Here is a tiny trained network, its code and every weight. The questions are about switching its units off for an input and a class, where a switched-off unit gives its printed mean instead of its output.

import numpy as np


def w(rows, s, z=0):
    codes = np.array(rows[::2]) - 128.0
    scale = np.full(codes.shape[1], s)
    scale[-1] = z or s
    return codes * scale


def f(y):
    return y / 2 * (1 + np.tanh(0.7978845608 * (y + 0.044715 * y**3)))


def log_softmax(a):
    a = a - a.max(-1, keepdims=True)
    return a - np.log(np.exp(a).sum(-1, keepdims=True))


def net(x, mask):
    res = np.array(x, float).reshape(1, 7) / 4 @ E
    y = f(res @ A[0][:, :-1].T + A[0][:, -1])
    res = res + np.where(mask, y, B[0][:, -1]) @ B[0][:, :-1]
    return log_softmax(res[-1] @ U[:, :-1].T + U[:, -1])


A, B = {}, {}
E = w([
[198,51,72,109,200,222,122,1,160,130],'x0',
[163,190,142,96,156,185,104,203,162,58],'x1',
[100,224,152,171,87,232,141,123,151,128],'x2',
[103,65,162,223,166,189,202,106,46,94],'x3',
[190,120,209,157,112,58,171,149,45,161],'x4',
[66,54,72,213,155,121,131,135,156,205],'x5',
[96,141,30,139,160,190,126,96,126,167],'x6',
],0.0078)
A[0] = w([
[48,71,158,185,121,135,198,111,101,136,184],'neuron 0',
[254,132,170,81,162,147,147,126,140,81,252],'neuron 1',
[190,53,151,128,131,79,169,73,52,191,241],'neuron 2',
[124,145,67,128,160,180,103,84,151,127,71],'neuron 3',
[114,118,128,125,66,48,105,134,158,126,98],'neuron 4',
[104,32,42,160,215,143,104,113,146,102,136],'neuron 5',
],0.0085,0.0039)
B[0] = w([
[88,179,157,202,79,73,112,177,50,66,213],'neuron 0',
[188,186,152,55,135,34,57,167,72,166,254],'neuron 1',
[174,177,192,92,233,145,58,192,73,13,249],'neuron 2',
[93,157,113,2,102,230,96,54,204,209,203],'neuron 3',
[146,185,152,78,140,93,82,163,188,210,182],'neuron 4',
[194,171,205,7,171,210,111,114,105,88,250],'neuron 5',
],0.0076,0.0089)
U = w([
[115,83,52,94,123,206,146,42,217,175,3],'0',
[166,154,153,50,132,129,51,159,121,67,217],'1',
[118,119,158,255,131,150,178,149,45,33,117],'2',
[55,87,48,172,90,51,114,169,179,236,106],'3',
],0.0082,0.0044)

Each question gives the input, the list of numbers given to net, and the class t.
The units are the neurons (one row each of A and B). Each row of codes is followed by its name. A weight is (code - 128) times the scale printed after its matrix; where a second scale follows, it is the last column's (A, B and U).
mask holds one flag per neuron, in row order. A switched-off neuron (its flag False) gives its mean, the last column of its row in B, instead of its output. The means were averaged over made-up inputs and are rounded, as every weight is.
A unit's drop is (log p(t) with every unit on - log p(t) with that unit switched off) / (log p(t) with every unit on - log p(t) with every unit switched off).
The circuit of an input: a set's keep is (log p(t) with only the set's units on - log p(t) with every unit switched off) / (log p(t) with every unit on - log p(t) with every unit switched off). Starting from all 6 units, units are removed one at a time, each time the one whose removal leaves the highest keep (on an exact tie, the one counted first), for as long as the keep stays at least 0.8.
units of the circuit, in order: the units of the circuit, biggest drop first
unit that matters most: the unit with the biggest drop
top k neurons: the k neurons with the biggest drops, biggest first
drop when u is switched off: that unit's drop, to one decimal
input [-7,-5,4,2,1,3,4], class 2: units of the circuit, in order : (neuron 0)
input [-7,4,-4,-4,2,4,-5], class 3: units of the circuit, in order : (neuron 2; neuron 5)
input [-3,-3,-3,-7,-6,6,5], class 0: top 2 neurons : (neuron 2; neuron 1)
input [-4,-1,4,5,0,-7,-3], class 2: top 2 neurons : (neuron 5; neuron 3)
input [-3,6,-3,5,-1,7,4], class 2: units of the circuit, in order : (neuron 1; neuron 0)
input [4,1,2,1,-3,5,4], class 0: top 2 neurons : (neuron 2; neuron 3)
input [6,1,-1,-1,-4,1,5], class 0: top 2 neurons : (neuron 3; neuron 2)
input [-2,5,-8,5,7,4,1], class 2: units of the circuit, in order : (neuron 0; neuron 3)
input [-1,-6,-6,7,-2,4,-7], class 2: top 3 neurons : (neuron 0; neuron 1; neuron 3)
input [-3,-4,-1,-8,-4,-3,-3], class 3: top 3 neurons : (neuron 2; neuron 5; neuron 1)
input [-8,-8,7,-6,-1,-5,1], class 3: top 2 neurons : (neuron 2; neuron 5)
input [8,4,5,0,-3,6,-1], class 0: top 2 neurons : (neuron 3; neuron 2)
input [-7,0,-6,-8,2,-1,-2], class 3: top 2 neurons : (neuron 5; neuron 2)
input [1,-8,-4,4,-4,7,8], class 1: unit that matters most : neuron 5
input [-3,-6,0,3,-5,4,2], class 2: top 2 neurons : (neuron 0; neuron 1)
input [4,4,7,-3,-3,-2,3], class 0: drop when neuron 2 is switched off : 0.2
input [0,-7,4,-2,4,2,2], class 2: drop when neuron 5 is switched off : 0.1
input [-1,-3,7,-7,1,7,6], class 0: drop when neuron 0 is switched off : 0.2
input [-6,-5,5,-4,-3,-3,5], class 3: drop when neuron 2 is switched off : 0.3
input [-2,-5,-2,3,5,5,-7], class 2: top neuron : (neuron 0)
